Here is a tiny trained network, its code and every weight. The questions are about switching its units off for an input and a class, where a switched-off unit gives its printed mean instead of its output.

import numpy as np


def w(rows, s, z=0):
    codes = np.array(rows[::2]) - 128.0
    scale = np.full(codes.shape[1], s)
    scale[-1] = z or s
    return codes * scale


def f(y):
    return np.maximum(y, 0)


def log_softmax(a):
    a = a - a.max(-1, keepdims=True)
    return a - np.log(np.exp(a).sum(-1, keepdims=True))


def net(x, mask):
    res = np.array(x, float).reshape(1, 5) / 4 @ E
    y = f(res @ A[0][:, :-1].T + A[0][:, -1])
    res = res + np.where(mask, y, B[0][:, -1]) @ B[0][:, :-1]
    return log_softmax(res[-1] @ U[:, :-1].T + U[:, -1])


A, B = {}, {}
E = w([
[71,225,18,85,39,191],'x0',
[234,70,60,36,39,25],'x1',
[122,128,125,126,131,126],'x2',
[60,16,212,45,40,207],'x3',
[68,158,186,236,2,24],'x4',
],0.005)
A[0] = w([
[239,82,56,49,56,33,57],'N1',
[52,8,209,49,48,196,17],'N2',
[181,40,229,177,201,69,70],'N3',
[229,83,69,58,69,46,76],'N4',
[179,49,216,171,190,72,86],'N5',
[185,199,55,179,199,66,61],'N6',
[16,214,190,218,238,235,8],'N7',
[178,54,209,167,185,75,93],'N8',
[65,31,184,53,70,195,66],'N9',
[238,83,57,52,49,26,38],'N10',
[164,117,99,64,210,206,38],'N11',
[59,151,202,219,3,36,30],'N12',
[178,208,53,196,201,58,23],'N13',
[60,25,200,65,57,183,45],'N14',
[65,234,26,101,22,176,2],'N15',
[197,35,223,169,202,63,73],'N16',
[69,147,195,208,31,52,78],'N17',
[180,46,219,172,195,72,79],'N18',
[57,167,178,201,45,79,92],'N19',
[66,147,189,201,40,66,102],'N20',
[153,108,100,46,219,233,37],'N21',
[156,100,103,44,212,233,51],'N22',
[180,205,55,191,199,58,23],'N23',
],0.0047,0.0036)
B[0] = w([
[51,56,177,214,143,183,253],'N1',
[253,212,183,198,84,154,238],'N2',
[86,177,53,76,66,201,210],'N3',
[62,65,169,197,142,167,243],'N4',
[94,168,74,84,81,181,206],'N5',
[191,177,189,162,92,140,216],'N6',
[51,13,171,238,148,189,252],'N7',
[95,167,76,85,83,177,202],'N8',
[220,193,170,173,98,137,236],'N9',
[50,48,180,227,144,197,246],'N10',
[179,53,68,111,197,64,199],'N11',
[204,48,43,108,213,85,220],'N12',
[213,189,192,168,88,145,207],'N13',
[228,195,171,184,98,147,228],'N14',
[66,181,35,62,53,233,213],'N15',
[87,175,62,77,70,187,215],'N16',
[190,67,59,104,196,87,217],'N17',
[90,173,61,78,72,194,206],'N18',
[172,74,68,98,187,87,210],'N19',
[177,77,73,103,186,90,217],'N20',
[184,65,76,112,195,69,222],'N21',
[184,68,73,107,194,59,227],'N22',
[213,190,193,170,88,145,205],'N23',
],0.0064,0.0035)
U = w([
[185,66,66,90,195,66,88],'0',
[218,214,229,161,87,133,88],'1',
[6,54,192,205,138,166,86],'2',
[50,195,49,43,63,175,91],'3',
[96,140,162,94,137,92,253],'4',
],0.011,0.013)

Each question gives the input, the list of numbers given to net, and the class t.
The units are the neurons (one row each of A and B). Each row of codes is followed by its name. A weight is (code - 128) times the scale printed after its matrix; where a second scale follows, it is the last column's (A, B and U).
mask holds one flag per neuron, in row order. A switched-off neuron (its flag False) gives its mean, the last column of its row in B, instead of its output. The means were averaged over made-up inputs and are rounded, as every weight is.
A unit's drop is (log p(t) with every unit on - log p(t) with that unit switched off) / (log p(t) with every unit on - log p(t) with every unit switched off).
The circuit of an input: a set's keep is (log p(t) with only the set's units on - log p(t) with every unit switched off) / (log p(t) with every unit on - log p(t) with every unit switched off). Starting from the 12 units with the biggest drops (on a tie, the unit counted first), units are removed one at a time, each time the one whose removal leaves the highest keep (on an exact tie, the one counted first), for as long as the keep stays at least 0.8.
circuit, biggest first: the units of the circuit, biggest drop first
k most important neurons: the k neurons with the biggest drops, biggest first
drop of u: that unit's drop, to one decimal
input [-6,-2,6,6,3], class 1: circuit, biggest first => (N2; N14)
input [-2,5,-1,2,5], class 0: circuit, biggest first => (N12)
input [-1,-6,2,-6,6], class 0: circuit, biggest first => (N12; N17)
input [2,7,-4,-6,1], class 2: circuit, biggest first => (N10; N1)
input [-3,-7,8,6,-8], class 0: circuit, biggest first => (N22; N21)
input [3,8,-1,-4,6], class 2: 3 most important neurons => (N10; N1; N4)
input [-8,8,-8,3,4], class 2: 4 most important neurons => (N10; N1; N4; N15)
input [6,-6,7,-8,0], class 1: 2 most important neurons => (N13; N23)
input [-8,5,6,8,-1], class 1: 4 most important neurons => (N2; N14; N9; N15)
input [-2,4,-6,7,4], class 1: 2 most important neurons => (N2; N14)
input [2,5,-3,-3,1], class 2: drop of N4 => 0.1
input [6,8,-7,0,1], class 2: drop of N1 => 0.1
input [-8,8,-5,-8,0], class 1: drop of N23 => 0.6
